Below is a small trained network, with its code and all its weights. Each question gives an input and a class and asks what happens when units are switched off, that is, made to give their printed mean instead of their output.

import numpy as np


def w(rows, s, z=0):
    codes = np.array(rows[::2]) - 128.0
    scale = np.full(codes.shape[1], s)
    scale[-1] = z or s
    return codes * scale


def f(y):
    return np.maximum(y, 0)


def log_softmax(a):
    a = a - a.max(-1, keepdims=True)
    return a - np.log(np.exp(a).sum(-1, keepdims=True))


def net(x, mask):
    res = np.array(x, float).reshape(1, 7) / 4 @ E
    y = f(res @ A[0][:, :-1].T + A[0][:, -1])
    res = res + np.where(mask, y, B[0][:, -1]) @ B[0][:, :-1]
    return log_softmax(res[-1] @ U[:, :-1].T + U[:, -1])


A, B = {}, {}
E = w([
[209,50,41,75,55,9,123,218],'x0',
[132,120,132,126,131,132,123,121],'x1',
[124,137,134,129,134,119,140,134],'x2',
[118,123,131,131,121,127,127,128],'x3',
[131,118,125,125,126,137,124,116],'x4',
[76,36,60,212,235,160,252,121],'x5',
[243,100,213,220,77,111,233,86],'x6',
],0.013)
A[0] = w([
[75,193,153,192,219,226,178,49,207],'neuron 1',
[47,45,77,125,210,116,140,127,167],'neuron 2',
[240,117,197,206,76,107,201,70,116],'neuron 3',
[80,204,161,167,133,185,122,99,223],'neuron 4',
[90,179,215,155,184,203,114,89,238],'neuron 5',
[117,115,98,70,83,104,79,165,178],'neuron 6',
[144,208,248,216,144,211,155,65,189],'neuron 7',
[210,169,210,189,46,78,156,84,101],'neuron 8',
[75,176,94,129,144,154,77,51,169],'neuron 9',
[152,62,148,179,215,152,199,104,70],'neuron 10',
[154,199,159,103,50,110,24,122,248],'neuron 11',
[191,215,207,91,90,146,42,87,227],'neuron 12',
[132,186,210,186,142,186,177,44,83],'neuron 13',
[61,129,143,175,195,202,203,65,60],'neuron 14',
[93,3,61,187,227,150,209,140,142],'neuron 15',
],0.013,0.011)
B[0] = w([
[36,49,111,181,137,211,55,47,254],'neuron 1',
[103,230,74,167,83,90,76,83,205],'neuron 2',
[233,20,211,171,46,105,207,169,229],'neuron 3',
[49,191,172,74,194,212,138,74,209],'neuron 4',
[52,195,195,41,190,248,165,23,233],'neuron 5',
[173,94,75,133,159,85,98,197,195],'neuron 6',
[60,69,140,50,76,212,215,56,253],'neuron 7',
[192,26,194,69,96,128,169,178,212],'neuron 8',
[123,180,145,96,155,197,115,97,187],'neuron 9',
[126,134,136,211,116,112,149,95,196],'neuron 10',
[157,114,120,30,227,141,62,162,241],'neuron 11',
[100,111,155,17,190,180,192,199,241],'neuron 12',
[209,57,105,94,67,234,171,74,214],'neuron 13',
[111,47,77,195,95,170,90,71,211],'neuron 14',
[130,230,79,239,47,50,174,129,240],'neuron 15',
],0.013,0.034)
U = w([
[41,217,172,58,231,198,100,99,199],'0',
[129,91,205,51,115,200,213,102,29],'1',
[21,191,95,178,166,185,64,45,42],'2',
[118,61,138,215,74,186,187,45,128],'3',
[153,153,76,88,201,90,30,180,246],'4',
[212,50,195,103,112,53,148,206,22],'5',
[122,213,27,174,75,44,79,171,133],'6',
[203,102,117,253,68,30,230,169,25],'7',
],0.013,0.011)

Each question gives the input, the list of numbers given to net, and the class t.
The units are the neurons (one row each of A and B). Each row of codes is followed by its name. A weight is (code - 128) times the scale printed after its matrix; where a second scale follows, it is the last column's (A, B and U).
mask holds one flag per neuron, in row order. A switched-off neuron (its flag False) gives its mean, the last column of its row in B, instead of its output. The means were averaged over made-up inputs and are rounded, as every weight is.
A unit's drop is (log p(t) with every unit on - log p(t) with that unit switched off) / (log p(t) with every unit on - log p(t) with every unit switched off).
most important unit: the unit with the biggest drop
top k neurons: the k neurons with the biggest drops, biggest first
drop of u: that unit's drop, to one decimal
input [-6,-7,2,8,-4,1,3], class 3: most important unit : neuron 1
input [-5,-5,-8,7,8,1,2], class 3: top 2 neurons : (neuron 1; neuron 14)
input [1,2,6,-2,2,7,8], class 7: top 3 neurons : (neuron 15; neuron 3; neuron 5)
input [-3,4,-1,0,2,-8,0], class 0: top 2 neurons : (neuron 3; neuron 11)
input [-6,6,-3,-6,6,7,0], class 2: top 4 neurons : (neuron 3; neuron 5; neuron 2; neuron 1)
input [-8,5,-8,-1,1,2,7], class 3: top 2 neurons : (neuron 1; neuron 14)
input [-8,-8,-7,-6,3,4,0], class 2: top 3 neurons : (neuron 3; neuron 5; neuron 4)
input [1,2,7,8,-4,8,8], class 7: top 2 neurons : (neuron 15; neuron 3)
input [4,-1,3,4,-7,0,-6], class 4: drop of neuron 15 : 0.2
input [0,-2,-8,-6,5,-8,-3], class 0: drop of neuron 6 : 0.0
input [5,3,7,6,1,0,-6], class 4: drop of neuron 15 : 0.2
input [5,-1,5,4,6,6,0], class 6: drop of neuron 2 : 0.1
